Below are the code and all the weights of a small trained network. Each question names an input and a target symbol and asks about switching units off, where a switched-off unit gives its printed mean instead of its output.

import numpy as np


def w(rows, s, z=0):
    codes = np.array(rows[::2]) - 128.0
    scale = np.full(codes.shape[1], s)
    scale[-1] = z or s
    return codes * scale


def norm(h):
    return h / np.sqrt((h * h).mean(-1, keepdims=True) + 1e-5)


def f(y):
    return y / 2 * (1 + np.tanh(0.7978845608 * (y + 0.044715 * y**3)))


def softmax(a):
    e = np.exp(a - a.max(-1, keepdims=True))
    return e / e.sum(-1, keepdims=True)


def log_softmax(a):
    a = a - a.max(-1, keepdims=True)
    return a - np.log(np.exp(a).sum(-1, keepdims=True))


def net(x, mask):
    ids = ['γδημξπστφψω'.index(c) for c in x.split()]
    T = len(ids)
    res = E[ids] + P[:T]
    u = 0
    for l in range(2):
        q, k, v = (norm(res) @ M[l].T for M in (Q, K, V))
        z = softmax(np.where(np.tri(T) > 0, q @ k.T / 3**0.5, -1e9)) @ v
        res = res + np.where(mask[u], z, O[l][:, -1]) @ O[l][:, :-1]
        u += 1
        y = f(norm(res) @ A[l][:, :-1].T + A[l][:, -1])
        res = res + np.where(mask[u : u + 4], y, B[l][:, -1]) @ B[l][:, :-1]
        u += 4
    return log_softmax(norm(res)[-1] @ U[:, :-1].T + U[:, -1])


Q, K, V, O, A, B = {}, {}, {}, {}, {}, {}
E = w([
[166,122,167,132,56,121],'γ',
[143,167,206,98,77,130],'δ',
[150,114,206,160,143,95],'η',
[139,160,157,140,101,179],'μ',
[8,55,145,116,188,166],'ξ',
[108,124,176,94,70,144],'π',
[161,121,168,114,64,111],'σ',
[91,123,40,163,82,72],'τ',
[169,31,158,99,103,180],'φ',
[93,157,210,98,141,95],'ψ',
[36,235,180,184,2,193],'ω',
],0.021)
P = w([
[225,145,214,139,29,36],'0',
[205,163,182,167,108,67],'1',
[186,151,142,177,162,88],'2',
[178,184,129,174,219,128],'3',
[155,154,126,174,250,119],'4',
[161,110,112,177,253,138],'5',
],0.0061)
Q[0] = w([
[109,108,68,96,139,136],'L0H0',
[125,147,10,119,134,71],'L0H0',
[32,156,24,180,152,94],'L0H0',
],0.013)
K[0] = w([
[211,138,131,146,38,148],'L0H0',
[164,153,146,113,32,105],'L0H0',
[144,191,170,143,3,133],'L0H0',
],0.014)
V[0] = w([
[14,69,175,97,209,157],'L0H0',
[34,101,109,31,26,198],'L0H0',
[15,191,86,254,58,25],'L0H0',
],0.007)
O[0] = w([
[82,133,136,139,182,132,132],'L0H0',
[85,125,109,8,187,213,82],'L0H0',
[87,136,107,104,115,75,2],'L0H0',
],0.016,0.0049)
A[0] = w([
[147,47,210,136,125,117,250],'L0N0',
[42,69,134,135,156,185,168],'L0N1',
[107,213,98,125,135,11,16],'L0N2',
[222,94,160,114,212,149,6],'L0N3',
],0.011,0.0023)
B[0] = w([
[164,249,128,167,161,146,255],'L0N0',
[155,83,184,151,167,140,182],'L0N1',
[126,162,33,150,200,209,172],'L0N2',
[141,178,58,151,72,186,214],'L0N3',
],0.012,0.0082)
Q[1] = w([
[77,1,95,233,210,136],'L1H0',
[155,183,119,176,83,74],'L1H0',
[195,176,66,188,55,81],'L1H0',
],0.0094)
K[1] = w([
[244,83,179,66,154,49],'L1H0',
[16,129,148,254,193,141],'L1H0',
[58,66,94,239,156,153],'L1H0',
],0.0079)
V[1] = w([
[97,117,218,172,142,105],'L1H0',
[56,122,134,67,152,119],'L1H0',
[176,8,145,96,249,97],'L1H0',
],0.012)
O[1] = w([
[70,248,150,159,123,129,131],'L1H0',
[94,150,121,83,44,160,52],'L1H0',
[216,193,86,23,112,111,3],'L1H0',
],0.012,0.014)
A[1] = w([
[151,101,112,218,115,3,250],'L1N0',
[104,154,146,184,169,130,31],'L1N1',
[68,69,122,104,206,139,119],'L1N2',
[80,133,126,177,172,125,251],'L1N3',
],0.012,0.0027)
B[1] = w([
[149,153,82,38,102,141,255],'L1N0',
[109,122,109,71,177,46,219],'L1N1',
[150,87,110,104,9,113,156],'L1N2',
[115,51,102,64,126,165,254],'L1N3',
],0.013,0.0095)
U = w([
[138,91,16,94,94,120,251],'γ',
[176,174,133,187,165,15,193],'δ',
[197,149,144,207,136,210,156],'η',
[148,142,255,119,116,75,33],'μ',
[73,163,71,107,237,98,29],'ξ',
[197,123,153,85,77,101,132],'π',
[139,218,125,43,98,185,211],'σ',
[128,147,130,121,131,123,8],'τ',
[161,55,147,132,151,86,9],'φ',
[180,115,145,105,81,106,160],'ψ',
[36,118,134,226,66,106,159],'ω',
],0.01,0.0027)

Each question gives the input, a string of symbols that net reads in full, and the target symbol t.
The units are the heads (3 rows each of Q, K, V and O) and the neurons (one row each of A and B). Each row of codes is followed by its name. A weight is (code - 128) times the scale printed after its matrix; where a second scale follows, it is the last column's (O, A, B and U).
mask holds one flag per unit, layer by layer, with each layer's heads first. A switched-off unit (its flag False) gives its mean, the last column of its rows in O or B, instead of its output. The means were averaged over made-up inputs and are rounded, as every weight is.
A unit's drop is (log p(t) with every unit on - log p(t) with that unit switched off) / (log p(t) with every unit on - log p(t) with every unit switched off).
The circuit of an input: a set's keep is (log p(t) with only the set's units on - log p(t) with every unit switched off) / (log p(t) with every unit on - log p(t) with every unit switched off). Starting from all 10 units, units are removed one at a time, each time the one whose removal leaves the highest keep (on an exact tie, the one counted first), for as long as the keep stays at least 0.8.
circuit, biggest first: the units of the circuit, biggest drop first
most important unit: the unit with the biggest drop
top k neurons: the k neurons with the biggest drops, biggest first
top k neurons in layer l: the k neurons of layer l with the biggest drops, biggest first
drop when u is switched off: that unit's drop, to one decimal
input ξ μ φ π, target σ: circuit, biggest first	(L1H0)
input γ γ μ ψ ω σ, target ξ: top 2 neurons	(L1N1; L0N2)
input φ ψ δ φ ω ξ, target φ: top 3 neurons in layer 0	(L0N1; L0N2; L0N3)
input ξ π ψ φ δ μ, target σ: circuit, biggest first	(L1H0; L0H0)
input δ ψ ψ, target ξ: top 3 neurons	(L0N2; L1N3; L0N3)
input φ φ η η τ γ, target γ: top 3 neurons	(L1N0; L0N2; L0N0)
input η φ φ ψ ω μ, target ω: top 2 neurons	(L0N1; L0N2)
input δ τ γ γ μ, target γ: circuit, biggest first	(L1N0; L0H0; L0N0)
input μ ψ ω σ γ, target ω: top 2 neurons in layer 0	(L0N0; L0N1)
input ψ γ η τ, target γ: circuit, biggest first	(L0N0; L1N0)
input σ π δ, target μ: circuit, biggest first	(L0N3; L0N2)
input τ φ φ η ψ σ, target ξ: top 2 neurons in layer 0	(L0N1; L0N2)
input ξ φ τ ω, target σ: top 2 neurons in layer 0	(L0N0; L0N3)
input φ δ η π, target δ: most important unit	L0H0
input τ σ φ η ψ δ, target ξ: top 2 neurons in layer 0	(L0N2; L0N1)
input ξ γ δ τ φ μ, target σ: top 2 neurons	(L0N2; L0N0)
input ω ψ δ, target ξ: top 2 neurons in layer 0	(L0N2; L0N3)
input φ φ μ ξ, target φ: top 2 neurons	(L0N3; L0N1)
input η φ η δ τ, target γ: top 2 neurons in layer 0	(L0N0; L0N1)
input η ξ η, target ξ: circuit, biggest first	(L0H0)
input ξ δ τ η, target σ: top 2 neurons in layer 0	(L0N2; L0N0)
input η ω ξ φ φ μ, target ξ: top 2 neurons	(L1N1; L0N3)
input ψ ψ γ, target ξ: drop when L0N3 is switched off	0.1
input ξ η ω δ δ δ, target σ: drop when L0N1 is switched off	0.0
input δ τ φ η γ, target δ: drop when L0H0 is switched off	0.8
input ξ η δ, target σ: drop when L0H0 is switched off	0.3
input ξ φ σ η φ, target σ: most important unit	L1H0
